How the states are linked:
viz δ pef
viz θ gen
viz ψ kam
viz γ pab
viz χ gif
viz ε kef
moz δ zus
moz θ fim
moz ψ fir
moz γ nes
moz χ kem
moz ε pib
fen δ faz
fen θ pab
fen ψ led
fen γ far
fen χ foz
fen ε fik
vuk δ fis
vuk θ meb
vuk ψ luz
vuk γ gub
vuk χ dib
vuk ε vod
kef δ zir
kef θ tiz
kef ψ zod
kef γ ros
kef χ viz
kef ε bem
tid δ vul
tid θ lut
tid ψ dar
tid γ lan
tid χ dop
tid ε pum
dib δ zar
dib θ res
dib ψ dor
dib γ gaf
dib χ pif
dib ε vuk
bil δ ket
bil θ zol
bil ψ tuk
bil γ zar
bil χ nuv
bil ε kod
kiz δ bet
kiz θ tik
kiz ψ lav
kiz γ zug
kiz χ kur
kiz ε bif
mib δ lil
mib θ das
mib ψ vul
mib γ dop
mib χ kek
mib ε dud
sut δ zut
sut θ mur
sut ψ tos
sut γ zok
sut χ pon
sut ε zan
mel δ kuv
mel θ gaf
mel ψ dak
mel γ tep
mel χ zep
mel ε roz
kem δ tem
kem θ zer
kem ψ nad
kem γ mur
kem χ zit
kem ε moz
kib δ gim
kib θ mez
kib ψ tem
kib γ zit
kib χ gog
kib ε ded
ros δ kam
ros θ faz
ros ψ fik
ros γ ris
ros χ pab
ros ε foz
gez δ das
gez θ kek
gez ψ lut
gez γ pum
gez χ dud
gez ε vul
giv δ kef
giv θ kam
giv ψ foz
giv γ led
giv χ faz
giv ε pab
kam δ tiz
kam θ viz
kam ψ giv
kam γ fen
kam χ bem
kam ε zod
pib δ zer
pib θ zit
pib ψ zut
pib γ pon
pib χ moz
pib ε nad
vod δ res
vod θ pif
vod ψ kuv
vod γ zep
vod χ vuk
vod ε dor
dop δ gez
dop θ buf
dop ψ vor
dop γ vip
dop χ gek
dop ε tid
gub δ dor
gub θ kuv
gub ψ roz
gub γ sus
gub χ gaf
gub ε zep
gif δ fip
gif θ zir
gif ψ bem
gif γ giv
gif χ tiz
gif ε viz
ris δ fen
ris θ kad
ris ψ zuv
ris γ fiv
ris χ rap
ris ε gar
gud δ sut
gud θ sil
gud ψ ket
gud γ nuv
gud χ lun
gud ε pas
dak δ gub
dak θ mel
dak ψ tik
dak γ bif
dak χ zim
dak ε bet
tik δ roz
tik θ dak
tik ψ kiz
tik γ von
tik χ sus
tik ε tep
sus δ mel
sus θ zim
sus ψ kur
sus γ lav
sus χ bet
sus ε tik
nad δ fim
nad θ kem
nad ψ lef
nad γ sut
nad χ pib
nad ε fir
nif δ zol
nif θ nuv
nif ψ vas
nif γ res
nif χ kod
nif ε tuk
buf δ kek
buf θ dud
buf ψ dop
buf γ dar
buf χ vul
buf ε lut
lef δ moz
lef θ nad
lef ψ pon
lef γ tos
lef χ zut
lef ε mur
ran δ tuz
ran θ gim
ran ψ ded
ran γ zer
ran χ mez
ran ε gog
zir δ dur
zir θ rif
zir ψ gif
zir γ kam
zir χ pef
zir ε gen
bet δ zep
bet θ roz
bet ψ tep
bet γ nud
bet χ dak
bet ε sus
rif δ lav
rif θ kav
rif ψ zir
rif γ viz
rif χ zug
rif ε fip
dar δ gek
dar θ tid
dar ψ vip
dar γ gim
dar χ vor
dar ε boz
zit δ sos
zit θ zus
zit ψ pib
zit γ lef
zit χ fim
zit ε kem
zup δ kod
zup θ tuk
zup ψ res
zup γ vuk
zup χ vas
zup ε zar
pif δ zup
pif θ fis
pif ψ vod
pif γ non
pif χ meb
pif ε dib
fik δ giv
fik θ ros
fik ψ rap
fik γ zuv
fik χ fen
fik ε kad
fiv δ far
fiv θ gug
fiv ψ kek
fiv γ vul
fiv χ lil
fiv ε das
gug δ rap
gug θ gar
gug ψ fiv
gug γ mib
gug χ zuv
gug ε tir
gaf δ vod
gaf θ luz
gaf ψ mel
gaf γ bet
gaf χ non
gaf ε gub
sil δ mur
sil θ pon
sil ψ gud
sil γ kog
sil χ zan
sil ε tos
ded δ bof
ded θ ran
ded ψ zus
ded γ kem
ded χ kib
ded ε sos
nuv δ zok
nuv θ kog
nuv ψ nif
nuv γ zup
nuv χ zek
nuv ε bil
pef δ kav
pef θ zug
pef ψ tiz
pef γ bem
pef χ fip
pef ε zir
vip δ pum
vip θ dar
vip ψ kag
vip γ ran
vip χ zib
vip ε lan
bof δ vip
bof θ tuz
bof ψ gog
bof γ tem
bof χ gim
bof ε mez
dor δ meb
dor θ dib
dor ψ non
dor γ mel
dor χ vod
dor ε luz
kuv δ dib
kuv θ vod
kuv ψ gub
kuv γ zim
kuv χ luz
kuv ε non
zuv δ led
zuv θ ris
zuv ψ lil
zuv γ kek
zuv χ far
zuv ε gug
lav δ tep
lav θ kiz
lav ψ dur
lav γ pef
lav χ nud
lav ε von
miz δ nuv
miz θ kod
miz ψ zar
miz γ pif
miz χ tuk
miz ε vas
zek δ pas
zek θ ket
zek ψ kod
zek γ vas
zek χ zol
zek ε nuv
bem δ gen
bem θ gif
bem ψ faz
bem γ foz
bem χ kef
bem ε kam
sos δ mez
sos θ gog
sos ψ zer
sos γ moz
sos χ ded
sos ε tem
pon δ fir
pon θ lef
pon ψ sil
pon γ pas
pon χ nes
pon ε sut
gar δ fik
gar θ led
gar ψ gug
gar γ das
gar χ ris
gar ε far
zus δ gog
zus θ ded
zus ψ zit
zus γ nad
zus χ tem
zus ε zer
ket δ tos
ket θ gud
ket ψ zek
ket γ nif
ket χ zok
ket ε kog
tem δ ran
tem θ kib
tem ψ fim
tem γ pib
tem χ sos
tem ε zus
zok δ sil
zok θ lun
zok ψ zol
zok γ kod
zok χ pas
zok ε ket
vas δ bil
vas θ nif
vas ψ fis
vas γ dib
vas χ miz
vas ε zup
zod δ gif
zod θ kef
zod ψ pab
zod γ fik
zod χ kam
zod ε faz
kek δ tir
kek θ fiv
kek ψ gez
kek γ gek
kek χ zem
kek ε mib
kad δ pab
kad θ foz
kad ψ ris
kad γ gug
kad χ fik
kad ε led
zem δ gug
zem θ lil
zem ψ dud
zem γ lut
zem χ das
zem ε kek
rap δ foz
rap θ fik
rap ψ far
rap γ lil
rap χ led
rap ε ris
zar δ nif
zar θ miz
zar ψ meb
zar γ vod
zar χ zup
zar ε fis
bif δ sus
bif θ tep
bif ψ von
bif γ rif
bif χ kiz
bif ε nud
gim δ zib
gim θ lan
gim ψ ran
gim γ sos
gim χ kag
gim ε bof
pas δ zan
pas θ tos
pas ψ kog
pas γ bil
pas χ gud
pas ε zok
far δ kad
far θ rap
far ψ tir
far γ zem
far χ gar
far ε zuv
kod δ kog
kod θ zek
kod ψ miz
kod γ fis
kod χ bil
kod ε nif
faz δ viz
faz θ bem
faz ψ ros
faz γ kad
faz χ zod
faz ε giv
lut δ mib
lut θ gez
lut ψ tid
lut γ boz
lut χ buf
lut ε gek
fim δ ded
fim θ tem
fim ψ moz
fim γ zut
fim χ zer
fim ε zit
zep δ luz
zep θ non
zep ψ zim
zep γ tik
zep χ gub
zep ε mel
tiz δ rif
tiz θ pef
tiz ψ kef
tiz γ faz
tiz χ gen
tiz ε gif
kog δ lun
kog θ pas
kog ψ nuv
kog γ tuk
kog χ ket
kog ε zol
roz δ non
roz θ gub
roz ψ bet
roz γ kur
roz χ mel
roz ε zim
vul δ zem
vul θ mib
vul ψ gek
vul γ vor
vul χ gez
vul ε buf
boz δ dop
boz θ pum
boz ψ lan
boz γ bof
boz χ dar
boz ε zib
lil δ gar
lil θ zuv
lil ψ zem
lil γ gez
lil χ tir
lil ε fiv
fip δ von
fip θ dur
fip ψ gen
fip γ kef
fip χ rif
fip ε pef
das δ zuv
das θ tir
das ψ mib
das γ buf
das χ fiv
das ε zem
foz δ zod
foz θ giv
foz ψ kad
foz γ gar
foz χ ros
foz ε fen
zug δ nud
zug θ von
zug ψ pef
zug γ gif
zug χ dur
zug ε rif
gek δ dud
gek θ vul
gek ψ pum
gek γ zib
gek χ lut
gek ε dop
kag δ boz
kag θ vip
kag ψ mez
kag γ ded
kag χ tuz
kag ε gim
luz δ pif
luz θ vuk
luz ψ gaf
luz γ roz
luz χ dor
luz ε kuv
tuk δ zek
tuk θ bil
tuk ψ zup
tuk γ meb
tuk χ nif
tuk ε miz
zer δ kib
zer θ sos
zer ψ kem
zer γ fir
zer χ zus
zer ε fim
gog δ kag
gog θ bof
gog ψ sos
gog γ fim
gog χ ran
gog ε kib
pab δ bem
pab θ zod
pab ψ fen
pab γ rap
pab χ giv
pab ε ros
zol δ gud
zol θ zok
zol ψ bil
zol γ miz
zol χ kog
zol ε zek
zim δ gaf
zim θ zep
zim ψ sus
zim γ kiz
zim χ roz
zim ε dak
meb δ vas
meb θ zar
meb ψ vuk
meb γ kuv
meb χ res
meb ε pif
res δ miz
res θ zup
res ψ dib
res γ luz
res χ fis
res ε meb
pum δ buf
pum θ gek
pum ψ boz
pum γ tuz
pum χ tid
pum ε vor
nud δ tik
nud θ kur
nud ψ kav
nud γ fip
nud χ bif
nud ε lav
non δ vuk
non θ dor
non ψ zep
non γ dak
non χ kuv
non ε gaf
gen δ zug
gen θ fip
gen ψ viz
gen γ zod
gen χ zir
gen ε tiz
zib δ tid
zib θ vor
zib ψ tuz
zib γ mez
zib χ boz
zib ε vip
dur δ bif
dur θ lav
dur ψ fip
dur γ tiz
dur χ kav
dur ε zug
fis δ tuk
fis θ vas
fis ψ pif
fis γ dor
fis χ zar
fis ε res
led δ ros
led θ fen
led ψ gar
led γ tir
led χ kad
led ε rap
nes δ nad
nes θ zut
nes ψ zan
nes γ gud
nes χ mur
nes ε pon
tuz δ dar
tuz θ zib
tuz ψ bof
tuz γ kib
tuz χ lan
tuz ε kag
zan δ lef
zan θ nes
zan ψ lun
zan γ ket
zan χ sut
zan ε sil
mur δ pib
mur θ fir
mur ψ sut
mur γ lun
mur χ lef
mur ε nes
tir δ ris
tir θ far
tir ψ das
tir γ dud
tir χ gug
tir ε lil
kav δ kiz
kav θ nud
kav ψ rif
kav γ gen
kav χ von
kav ε dur
dud δ fiv
dud θ zem
dud ψ buf
dud γ tid
dud χ mib
dud ε gez
lun δ pon
lun θ zan
lun ψ zok
lun γ zek
lun χ tos
lun ε gud
vor δ lut
vor θ dop
vor ψ zib
vor γ kag
vor χ pum
vor ε dar
von δ kur
von θ bif
von ψ zug
von γ zir
von χ lav
von ε kav
mez δ lan
mez θ kag
mez ψ kib
mez γ zus
mez χ bof
mez ε ran
tep δ zim
tep θ bet
tep ψ bif
tep γ kav
tep χ tik
tep ε kur
zut δ kem
zut θ pib
zut ψ nes
zut γ sil
zut χ fir
zut ε lef
tos δ nes
tos θ sut
tos ψ pas
tos γ zol
tos χ sil
tos ε lun
lan δ vor
lan θ boz
lan ψ gim
lan γ gog
lan χ vip
lan ε tuz
kur δ dak
kur θ sus
kur ψ nud
kur γ dur
kur χ tep
kur ε kiz
fir δ zit
fir θ moz
fir ψ mur
fir γ zan
fir χ nad
fir ε zut

The rows follow the links: the fewer symbols apart two states are, the more alike their rows tend to be.

Named rows; a name shown again gets a slightly different row:
viz: 278 617 -911 112 -515 412 337 82 -624 -202 -229 -176 -548 -124 233 -97 455 349 202 -342 168 163 -335 -383 298 -242 -192 165 303 100 121 -587 -402 101 91 12 -66 237 -11 765 365 -111 -81 235 -159 -406 18 663 321 167 631 130 746
pum: -520 -253 157 973 377 -562 -2 -144 287 419 628 -122 231 65 -497 66 -489 -487 -22 337 -257 -303 -157 -120 -539 169 191 -361 -363 -639 8 476 169 -143 411 99 -334 237 156 -374 -203 -321 199 -531 298 -206 128 -280 -669 616 6 2 -360
zug: -499 -249 147 914 350 -556 71 -152 259 413 657 -156 219 84 -498 86 -459 -494 -16 306 -261 -313 -117 -145 -572 134 176 -334 -361 -670 -44 483 173 -100 391 103 -365 278 135 -405 -255 -318 192 -508 322 -178 153 -304 -654 610 27 7 -377
tuk: 304 601 -909 122 -544 426 329 49 -611 -194 -249 -189 -546 -138 223 -109 458 336 177 -323 94 231 -338 -355 289 -271 -128 174 361 98 155 -582 -393 104 130 46 -25 219 52 734 387 -111 -60 203 -178 -406 -9 681 323 130 622 180 724
pif: -34 -160 523 -1040 -125 80 406 -99 216 -64 176 -126 391 279 62 256 48 119 -296 -34 -84 -171 801 240 -275 -349 7 312 289 69 -651 429 324 446 -394 87 -94 -46 -273 -723 -582 -111 -111 290 358 577 7 -547 153 -516 -331 256 -625
zim: -201 63 -128 -467 390 43 -164 358 -42 -306 -285 303 -138 -66 238 -16 343 333 428 -418 768 -465 -122 -82 634 476 -830 48 -399 45 -56 -397 -219 11 -602 -521 -64 -124 -717 685 133 275 -60 340 -365 1 232 -237 477 -49 42 -597 488
ded: 81 -350 282 1006 241 -304 -680 -124 249 289 -37 199 88 -165 -248 -221 -518 -481 -110 468 -419 417 -451 186 -162 280 578 -408 -264 37 647 135 87 -579 561 153 320 -186 671 -161 320 154 178 -538 -149 -203 -211 244 -537 241 -240 -77 -140
fim: -141 328 -548 -177 138 150 71 322 -281 -280 -223 114 -342 -101 208 -72 449 366 456 -457 695 -401 -313 -304 567 286 -771 58 -249 -64 -23 -547 -347 53 -373 -396 -167 94 -592 880 234 105 -54 298 -304 -236 248 55 445 177 370 -401 706
kiz: 642 269 -407 335 -611 393 -142 -160 -364 -49 -424 -43 -349 -216 155 -204 58 42 -145 100 -445 813 -316 35 94 -332 578 65 489 501 555 -356 -168 -218 477 337 428 -81 732 225 514 74 -26 -44 -208 -270 -353 864 34 -135 225 365 312
dak: 599 33 -111 509 -363 201 -440 -166 -133 49 -409 77 -212 -207 70 -255 -161 -135 -195 271 -515 854 -365 165 37 -156 716 -82 328 496 668 -210 -71 -385 546 329 556 -204 838 31 521 177 26 -220 -228 -200 -395 756 -145 -106 -19 242 126
sus: -158 -39 66 -627 437 35 -254 360 67 -309 -325 341 -34 -48 243 -23 306 330 365 -346 771 -458 -34 29 632 480 -793 47 -424 109 -87 -310 -159 -12 -653 -531 -2 -201 -733 542 64 345 -43 334 -350 123 219 -361 483 -168 -107 -610 375
zut: 563 -11 -51 561 -314 175 -489 -167 -102 71 -392 102 -193 -221 59 -260 -212 -170 -191 282 -532 841 -359 209 20 -121 722 -116 268 481 690 -167 -64 -432 547 322 546 -226 845 16 523 188 48 -241 -237 -204 -398 725 -172 -89 -42 229 98
nuv: 12 -266 642 -1198 252 88 -155 170 296 -272 -271 262 305 110 277 119 121 248 -60 -157 341 -224 535 354 269 139 -356 201 -66 320 -360 103 190 168 -710 -274 148 -367 -500 -257 -277 325 -131 393 -85 576 28 -582 450 -667 -525 -258 -293
zus: 227 -290 236 899 151 -185 -714 -146 194 238 -173 207 21 -197 -184 -237 -471 -429 -142 422 -464 565 -439 213 -100 203 629 -337 -134 178 697 62 57 -569 576 191 419 -239 758 -146 388 198 137 -493 -195 -206 -265 368 -467 138 -234 -18 -91
gud: -517 -163 115 714 240 -501 294 -169 224 391 745 -271 269 157 -483 169 -365 -411 -53 248 -254 -384 34 -184 -648 -10 137 -228 -244 -719 -250 526 214 68 338 143 -487 349 29 -474 -384 -422 147 -393 464 -108 189 -363 -602 559 65 127 -436
zod: -110 -376 278 1101 390 -428 -591 -124 305 353 160 144 151 -118 -350 -141 -563 -533 -50 460 -371 191 -436 113 -243 337 456 -461 -374 -167 531 251 110 -522 558 109 154 -82 533 -216 199 55 200 -585 -57 -217 -83 70 -612 407 -201 -108 -186
zan: 636 233 -354 367 -564 356 -220 -161 -316 -49 -434 -39 -342 -191 157 -216 1 23 -169 118 -449 831 -319 58 80 -306 616 25 476 504 559 -341 -144 -248 492 334 462 -110 770 188 524 98 -16 -90 -209 -251 -366 857 11 -137 175 352 276
fis: 11 -217 588 -1156 -46 101 265 -34 250 -126 30 -31 395 241 159 217 61 163 -252 -48 9 -139 785 303 -129 -259 -57 298 231 179 -586 353 302 381 -498 0 -4 -158 -325 -655 -528 18 -139 331 263 628 -19 -580 240 -607 -433 136 -599
zup: 176 607 -909 85 -402 374 328 120 -581 -202 -204 -148 -534 -102 225 -94 480 373 274 -389 254 47 -341 -404 344 -158 -311 145 219 47 108 -593 -419 126 6 -43 -119 242 -98 819 349 -101 -68 236 -178 -390 65 575 357 195 635 69 768
res: 70 568 -866 52 -278 308 288 177 -534 -232 -187 -98 -506 -109 217 -81 490 389 345 -404 398 -99 -350 -425 415 -40 -465 130 97 -1 64 -595 -407 130 -94 -142 -171 223 -256 887 306 -69 -69 267 -201 -395 111 446 390 236 610 -69 798
rif: -16 -288 588 -1149 307 79 -200 205 298 -284 -303 317 282 78 268 99 152 258 9 -169 424 -249 473 336 362 222 -421 201 -136 332 -306 55 156 138 -717 -335 172 -362 -543 -162 -242 370 -134 399 -142 537 39 -590 441 -611 -491 -342 -214
lav: 618 378 -552 264 -669 448 -18 -118 -462 -79 -397 -110 -419 -177 190 -205 177 105 -102 14 -365 725 -286 -74 120 -391 460 128 539 440 451 -432 -223 -110 425 324 338 -10 624 322 479 -2 -35 12 -175 -289 -313 875 113 -84 322 377 418
fiv: 606 74 -146 485 -406 260 -409 -154 -171 18 -423 59 -240 -209 81 -235 -141 -124 -199 221 -509 852 -357 153 47 -193 705 -64 347 491 656 -232 -100 -369 535 328 542 -187 828 74 527 160 12 -190 -233 -204 -384 763 -106 -134 7 288 153
tir: -379 -80 169 -84 -82 -242 673 -202 150 240 697 -387 329 281 -279 276 -142 -155 -214 85 -248 -367 503 -115 -667 -342 105 66 131 -511 -611 569 284 415 44 205 -483 339 -125 -702 -623 -465 25 -79 593 206 137 -463 -307 138 6 371 -594
miz: -298 -360 260 1123 439 -531 -404 -112 311 396 344 58 183 -75 -435 -74 -562 -544 -6 424 -311 -14 -383 13 -360 332 362 -444 -428 -382 364 334 125 -425 519 86 -41 33 390 -251 66 -77 212 -606 70 -231 -17 -68 -658 513 -127 -120 -266
sos: -71 -133 459 -932 -150 46 493 -118 213 -20 257 -207 384 280 21 271 10 60 -306 -2 -125 -183 797 188 -351 -395 55 295 293 -12 -678 455 317 480 -335 118 -156 12 -245 -751 -624 -189 -127 241 443 534 17 -544 82 -436 -309 305 -655
lan: -325 -341 243 1132 443 -535 -349 -119 321 387 404 38 188 -53 -449 -54 -556 -554 -26 412 -292 -58 -350 10 -382 318 333 -451 -424 -426 306 371 129 -385 507 95 -92 68 356 -281 18 -108 218 -601 90 -224 18 -99 -672 542 -132 -103 -285
bet: -419 -77 137 75 -9 -282 635 -182 148 292 736 -383 286 269 -336 274 -190 -226 -184 133 -246 -384 426 -136 -685 -284 99 8 58 -587 -562 583 256 377 102 203 -522 373 -112 -667 -605 -481 43 -155 585 124 170 -452 -364 249 58 345 -568
foz: -62 478 -731 -47 -77 230 195 268 -424 -255 -179 2 -459 -106 217 -54 484 370 414 -447 564 -284 -348 -370 490 127 -644 100 -95 -58 5 -584 -399 95 -250 -292 -201 193 -452 917 264 -8 -59 292 -257 -330 214 252 411 229 525 -256 781
gen: 378 599 -868 149 -605 459 308 15 -603 -191 -259 -190 -536 -137 211 -124 416 303 118 -263 20 325 -328 -324 260 -331 -16 189 419 190 215 -563 -380 83 187 119 45 205 177 676 407 -115 -80 189 -149 -403 -70 747 288 85 608 249 682

Each walk starts at a row. The symbols on each line, taken left to right, move it on to the next state.
Answer with the state's row; about right is enough.
start 614 357 -517 285 -646 422 -42 -136 -428 -79 -401 -82 -407 -185 181 -196 142 107 -119 28 -394 782 -298 -29 119 -360 497 91 533 469 493 -393 -223 -150 440 319 377 -34 656 290 512 35 -31 -6 -199 -291 -323 885 99 -89 300 399 384
ψ δ δ χ -403 -72 157 -7 -38 -253 665 -206 148 253 726 -391 321 266 -316 289 -180 -203 -210 103 -260 -365 472 -101 -669 -329 94 43 117 -536 -597 585 264 394 73 204 -517 352 -127 -675 -632 -470 32 -109 603 163 158 -449 -330 196 17 363 -576
ψ δ ψ δ ε -325 -64 220 -268 -116 -156 688 -191 150 204 634 -379 329 295 -223 302 -102 -117 -246 79 -240 -333 570 -56 -629 -425 116 142 215 -439 -665 562 291 454 -33 194 -439 286 -155 -745 -656 -436 -17 -5 610 268 132 -490 -222 32 -24 388 -621
start 397 -193 141 761 -56 -25 -639 -157 78 164 -290 172 -55 -223 -79 -248 -368 -322 -188 399 -539 709 -410 250 -31 91 693 -269 46 347 737 -19 34 -542 560 242 529 -263 831 -90 471 219 93 -394 -228 -206 -357 537 -331 -4 -187 88 -3
ψ ψ ε ψ -481 -94 105 343 77 -366 539 -189 177 342 772 -360 291 252 -404 247 -246 -300 -144 165 -257 -404 282 -172 -697 -204 119 -77 -43 -662 -480 575 238 285 198 194 -523 379 -75 -590 -547 -472 86 -254 563 25 187 -425 -485 377 77 266 -517
χ θ ε γ -107 -196 399 -933 436 40 -309 305 234 -318 -359 375 135 15 275 23 218 291 182 -265 649 -352 209 220 552 421 -646 94 -331 243 -184 -152 0 32 -733 -479 124 -322 -659 210 -65 392 -103 365 -294 361 145 -515 483 -418 -376 -550 62
start -452 -90 128 169 15 -309 620 -197 166 310 761 -372 310 246 -373 268 -214 -247 -164 137 -253 -399 356 -136 -680 -272 112 -3 31 -623 -539 559 253 359 126 204 -535 365 -108 -656 -588 -491 64 -184 596 102 183 -436 -411 283 66 318 -562
δ ψ θ δ 309 -247 200 820 31 -117 -683 -151 146 185 -229 195 -16 -202 -120 -259 -440 -375 -159 417 -506 645 -440 230 -47 154 689 -296 -42 259 722 33 36 -559 583 232 488 -254 806 -114 446 205 114 -437 -221 -185 -318 464 -396 81 -200 31 -69
θ γ ψ ε δ 434 -168 94 707 -118 11 -644 -164 38 139 -324 157 -77 -208 -43 -252 -353 -297 -179 382 -526 747 -396 233 -18 37 715 -216 97 378 716 -65 1 -522 555 278 511 -273 833 -56 482 217 94 -372 -244 -192 -363 583 -310 -3 -154 111 20
start 631 184 -294 393 -544 335 -258 -158 -284 -23 -408 -11 -305 -205 132 -226 -15 -16 -189 160 -490 841 -323 79 87 -291 644 11 454 506 600 -310 -145 -267 505 324 489 -142 786 165 521 117 -26 -106 -228 -237 -391 847 -11 -137 129 339 245
ψ ψ γ -432 -292 207 1057 421 -582 -185 -127 315 400 514 -50 208 8 -492 0 -527 -536 -4 353 -282 -193 -275 -58 -468 248 254 -415 -435 -558 160 417 148 -265 471 89 -241 158 254 -307 -79 -205 224 -561 184 -214 80 -188 -691 590 -42 -76 -304
γ θ δ δ -520 -183 120 823 290 -527 188 -149 240 399 683 -223 247 104 -494 110 -418 -459 -31 271 -258 -375 -38 -154 -622 88 145 -292 -288 -695 -148 518 191 -4 357 121 -440 321 79 -431 -318 -382 188 -461 391 -124 183 -332 -615 594 45 70 -413
start -531 -139 98 577 166 -452 418 -184 195 377 767 -311 282 191 -470 196 -330 -354 -105 209 -251 -423 137 -189 -681 -92 132 -165 -164 -699 -346 538 203 173 273 149 -520 384 -22 -535 -451 -449 132 -355 504 -51 189 -378 -556 485 89 208 -465
δ ψ θ δ 517 -77 36 635 -230 91 -569 -150 -34 109 -374 109 -135 -228 -1 -256 -265 -237 -209 349 -525 796 -387 203 14 -52 703 -175 195 444 711 -118 -24 -492 545 292 538 -242 853 -33 492 203 59 -303 -243 -189 -388 671 -235 -67 -115 182 46
ψ ψ γ γ 14 -284 664 -1220 212 92 -119 140 290 -258 -243 235 316 129 242 116 129 229 -73 -124 314 -194 581 369 237 106 -321 238 -27 321 -395 132 195 197 -682 -230 143 -356 -489 -330 -302 302 -150 404 -61 588 26 -570 411 -668 -524 -210 -350
start -156 -376 286 1118 394 -457 -543 -110 314 366 189 128 147 -105 -380 -115 -565 -548 -50 442 -351 147 -414 95 -277 345 435 -471 -394 -236 488 269 120 -490 531 105 106 -70 489 -215 179 24 213 -584 -39 -227 -77 35 -622 427 -187 -115 -212
θ θ δ ε θ 594 466 -667 240 -685 468 91 -96 -514 -105 -372 -159 -453 -174 219 -179 234 190 -46 -55 -302 673 -299 -141 157 -410 379 128 539 398 403 -462 -280 -77 377 282 271 52 534 409 469 -8 -60 80 -165 -328 -270 875 174 -71 401 376 490
ψ ε θ -521 -204 136 882 338 -534 127 -153 274 420 706 -189 220 118 -500 98 -449 -468 -29 279 -257 -335 -82 -163 -581 101 171 -312 -315 -682 -105 494 190 -56 392 104 -404 311 96 -407 -285 -357 181 -478 364 -147 181 -306 -637 601 33 51 -400
start -13 -279 573 -1131 342 78 -220 202 290 -297 -329 330 248 81 283 81 167 247 43 -183 462 -284 439 333 397 255 -456 177 -167 327 -295 6 127 121 -731 -342 161 -370 -571 -93 -213 378 -120 392 -168 513 47 -558 457 -589 -492 -392 -171
ε δ θ -512 -135 92 494 126 -428 471 -192 198 356 777 -311 254 206 -445 208 -295 -346 -117 204 -256 -415 187 -176 -684 -113 130 -146 -119 -696 -388 565 226 197 247 158 -514 377 -44 -563 -484 -474 100 -306 534 -20 200 -405 -526 460 78 205 -485
θ θ ε χ ε -192 -7 -17 -573 431 47 -249 375 30 -317 -312 332 -70 -60 225 -35 325 333 389 -356 790 -468 -61 -26 632 491 -815 38 -431 76 -84 -343 -173 -3 -642 -511 -33 -166 -718 608 71 327 -60 349 -368 99 220 -330 467 -120 -69 -618 399
start -534 -190 108 773 266 -501 247 -171 236 409 744 -220 278 153 -479 140 -391 -437 -44 279 -260 -380 2 -168 -627 42 150 -265 -273 -720 -208 527 205 30 348 121 -447 331 34 -463 -367 -399 160 -436 424 -116 186 -352 -591 575 62 114 -414
δ ε χ -146 -128 243 -783 455 36 -303 346 164 -328 -355 369 41 -36 263 -4 251 295 286 -296 715 -424 84 128 596 480 -734 80 -398 186 -138 -231 -86 9 -709 -490 66 -271 -706 397 -9 383 -86 371 -331 246 178 -452 490 -300 -253 -594 225
γ γ δ γ δ -456 -295 188 1048 411 -562 -126 -147 289 412 552 -83 214 42 -492 33 -513 -518 -24 346 -276 -236 -238 -84 -486 231 251 -390 -404 -586 113 440 156 -231 449 91 -265 192 235 -327 -137 -241 201 -562 217 -190 101 -217 -690 617 -35 -52 -331
start -116 -183 355 -888 457 26 -308 313 200 -306 -348 373 101 -9 269 23 223 298 214 -290 666 -404 175 201 564 450 -663 96 -339 227 -155 -173 -16 35 -739 -493 118 -313 -679 266 -45 406 -84 361 -309 329 146 -481 479 -383 -335 -574 123
θ ε ε χ θ ε -463 -80 108 262 32 -338 590 -199 157 329 768 -366 290 242 -378 260 -230 -269 -164 147 -240 -396 328 -166 -694 -239 115 -46 -23 -638 -500 562 264 314 179 185 -534 382 -92 -620 -556 -493 77 -209 571 62 194 -443 -443 339 54 282 -543
χ ψ γ θ δ -154 -89 199 -733 454 19 -266 360 120 -310 -352 368 11 -28 270 -13 291 316 317 -322 735 -429 45 86 622 494 -742 65 -398 157 -115 -261 -102 -24 -691 -498 30 -262 -687 456 28 369 -70 364 -355 206 189 -421 494 -241 -196 -616 262
